Here is a tiny trained network, its code and every weight. The questions are about switching its units off for an input and a class, where a switched-off unit gives its printed mean instead of its output.

import numpy as np


def w(rows, s, z=0):
    codes = np.array(rows[::2]) - 128.0
    scale = np.full(codes.shape[1], s)
    scale[-1] = z or s
    return codes * scale


def norm(h):
    return h / np.sqrt((h * h).mean(-1, keepdims=True) + 1e-5)


def f(y):
    return y / 2 * (1 + np.tanh(0.7978845608 * (y + 0.044715 * y**3)))


def log_softmax(a):
    a = a - a.max(-1, keepdims=True)
    return a - np.log(np.exp(a).sum(-1, keepdims=True))


def net(x, mask):
    res = np.array(x, float).reshape(1, 2) / 4 @ E
    u = 0
    for l in range(4):
        y = f(norm(res) @ A[l][:, :-1].T + A[l][:, -1])
        res = res + np.where(mask[u : u + 5], y, B[l][:, -1]) @ B[l][:, :-1]
        u += 5
    return log_softmax(norm(res)[-1] @ U[:, :-1].T + U[:, -1])


A, B = {}, {}
E = w([
[61,20,113,171,142,196,126,210,139],'x0',
[101,133,200,253,94,175,164,189,232],'x1',
],0.007)
A[0] = w([
[144,155,23,51,144,98,68,158,111,75],'0.n0',
[229,251,153,93,73,119,161,15,120,156],'0.n1',
[108,118,80,147,94,173,175,253,140,239],'0.n2',
[138,75,121,119,98,152,109,72,150,93],'0.n3',
[164,161,158,85,118,92,10,129,99,254],'0.n4',
],0.006,0.00055)
B[0] = w([
[112,178,119,135,52,150,193,214,158,203],'0.n0',
[163,183,3,102,102,231,215,125,81,255],'0.n1',
[108,183,108,59,108,39,80,33,37,175],'0.n2',
[91,62,92,120,146,84,168,127,37,129],'0.n3',
[178,150,163,105,96,150,188,116,115,176],'0.n4',
],0.0055,0.0086)
A[1] = w([
[2,166,128,197,51,129,119,108,102,59],'1.n0',
[66,27,71,91,151,223,113,129,95,143],'1.n1',
[149,143,117,165,124,206,150,101,138,3],'1.n2',
[212,170,171,188,122,89,181,83,91,8],'1.n3',
[174,121,77,96,184,113,134,133,70,62],'1.n4',
],0.006,0.00063)
B[1] = w([
[46,2,140,116,159,151,71,191,48,246],'1.n0',
[154,208,156,180,140,95,124,135,146,253],'1.n1',
[155,212,104,80,91,170,153,144,138,189],'1.n2',
[189,203,158,119,60,19,85,151,82,200],'1.n3',
[119,52,166,156,78,188,121,145,152,230],'1.n4',
],0.0082,0.0036)
A[2] = w([
[130,186,128,31,134,168,131,119,100,188],'2.n0',
[80,81,194,186,230,114,2,112,119,109],'2.n1',
[84,125,143,105,146,84,127,134,61,197],'2.n2',
[129,175,197,133,197,185,152,236,108,81],'2.n3',
[145,234,120,86,139,142,135,10,162,7],'2.n4',
],0.0056,0.0014)
B[2] = w([
[122,110,167,245,138,126,165,144,197,248],'2.n0',
[169,167,143,115,221,126,186,88,176,253],'2.n1',
[117,154,135,143,95,125,104,91,160,185],'2.n2',
[123,98,117,121,156,138,103,122,108,180],'2.n3',
[170,190,102,115,147,59,193,205,91,224],'2.n4',
],0.012,0.0044)
A[3] = w([
[179,208,35,101,168,166,136,132,100,144],'3.n0',
[202,151,136,137,95,126,132,47,169,87],'3.n1',
[127,66,57,88,75,33,37,78,24,57],'3.n2',
[166,219,136,82,111,50,215,75,136,9],'3.n3',
[169,75,159,156,2,206,168,104,215,124],'3.n4',
],0.0058,0.0016)
B[3] = w([
[102,106,125,139,83,98,139,127,159,235],'3.n0',
[42,76,136,52,180,112,123,182,136,154],'3.n1',
[110,73,109,111,173,151,201,152,112,127],'3.n2',
[97,79,139,238,165,100,155,255,181,254],'3.n3',
[132,147,141,86,135,107,86,47,143,175],'3.n4',
],0.009,0.0057)
U = w([
[129,89,121,8,42,39,179,121,97,54],'0',
[192,151,66,53,78,93,139,114,90,13],'1',
[197,158,68,33,85,107,132,129,106,7],'2',
[223,192,58,158,45,34,250,216,185,114],'3',
[102,143,140,154,212,116,114,88,158,151],'4',
[127,155,156,143,10,124,49,128,77,113],'5',
[86,68,72,145,138,198,101,194,92,140],'6',
[183,126,90,43,45,173,114,6,210,117],'7',
],0.014,0.013)

Each question gives the input, the list of numbers given to net, and the class t.
The units are the neurons (one row each of A and B). Each row of codes is followed by its name. A weight is (code - 128) times the scale printed after its matrix; where a second scale follows, it is the last column's (A, B and U).
mask holds one flag per neuron, layer by layer. A switched-off neuron (its flag False) gives its mean, the last column of its row in B, instead of its output. The means were averaged over made-up inputs and are rounded, as every weight is.
A unit's drop is (log p(t) with every unit on - log p(t) with that unit switched off) / (log p(t) with every unit on - log p(t) with every unit switched off).
The circuit of an input: a set's keep is (log p(t) with only the set's units on - log p(t) with every unit switched off) / (log p(t) with every unit on - log p(t) with every unit switched off). Starting from the 12 units with the biggest drops (on a tie, the unit counted first), units are removed one at a time, each time the one whose removal leaves the highest keep (on an exact tie, the one counted first), for as long as the keep stays at least 0.8.
circuit, biggest first: the units of the circuit, biggest drop first
unit that matters most: the unit with the biggest drop
top k neurons: the k neurons with the biggest drops, biggest first
k most important neurons of layer l: the k neurons of layer l with the biggest drops, biggest first
drop when u is switched off: that unit's drop, to one decimal
input [0,8], class 4: top 2 neurons : [0.n1 2.n1]
input [5,4], class 4: unit that matters most : 2.n1
input [3,-3], class 6: top 2 neurons : [0.n0 0.n1]
input [5,-6], class 6: 4 most important neurons of layer 2 : [2.n1 2.n4 2.n3 2.n0]
input [8,-6], class 4: top 3 neurons : [0.n1 1.n1 1.n2]
input [1,-5], class 7: circuit, biggest first : [2.n4 3.n3 1.n4]
input [4,-5], class 6: top 2 neurons : [0.n1 2.n1]
input [7,6], class 4: 2 most important neurons of layer 1 : [1.n4 1.n1]
input [6,8], class 6: top 2 neurons : [1.n0 2.n0]
input [1,-1], class 6: top 2 neurons : [0.n0 0.n1]
input [-2,5], class 5: top 2 neurons : [1.n3 2.n4]
input [-3,6], class 5: top 4 neurons : [0.n1 1.n0 2.n1 0.n4]
input [-4,8], class 5: top 3 neurons : [0.n1 2.n1 1.n0]
input [3,-4], class 6: circuit, biggest first : [2.n4]
input [2,-2], class 6: top 3 neurons : [0.n0 0.n1 2.n1]
input [4,-6], class 6: top 2 neurons : [0.n2 2.n3]
input [2,-5], class 7: 2 most important neurons of layer 3 : [3.n4 3.n3]
input [4,5], class 6: 2 most important neurons of layer 2 : [2.n0 2.n4]
input [3,-7], class 7: drop when 0.n1 is switched off : 0.1
input [2,6], class 4: drop when 1.n4 is switched off : 0.1
input [2,-6], class 7: drop when 2.n4 is switched off : 1.1
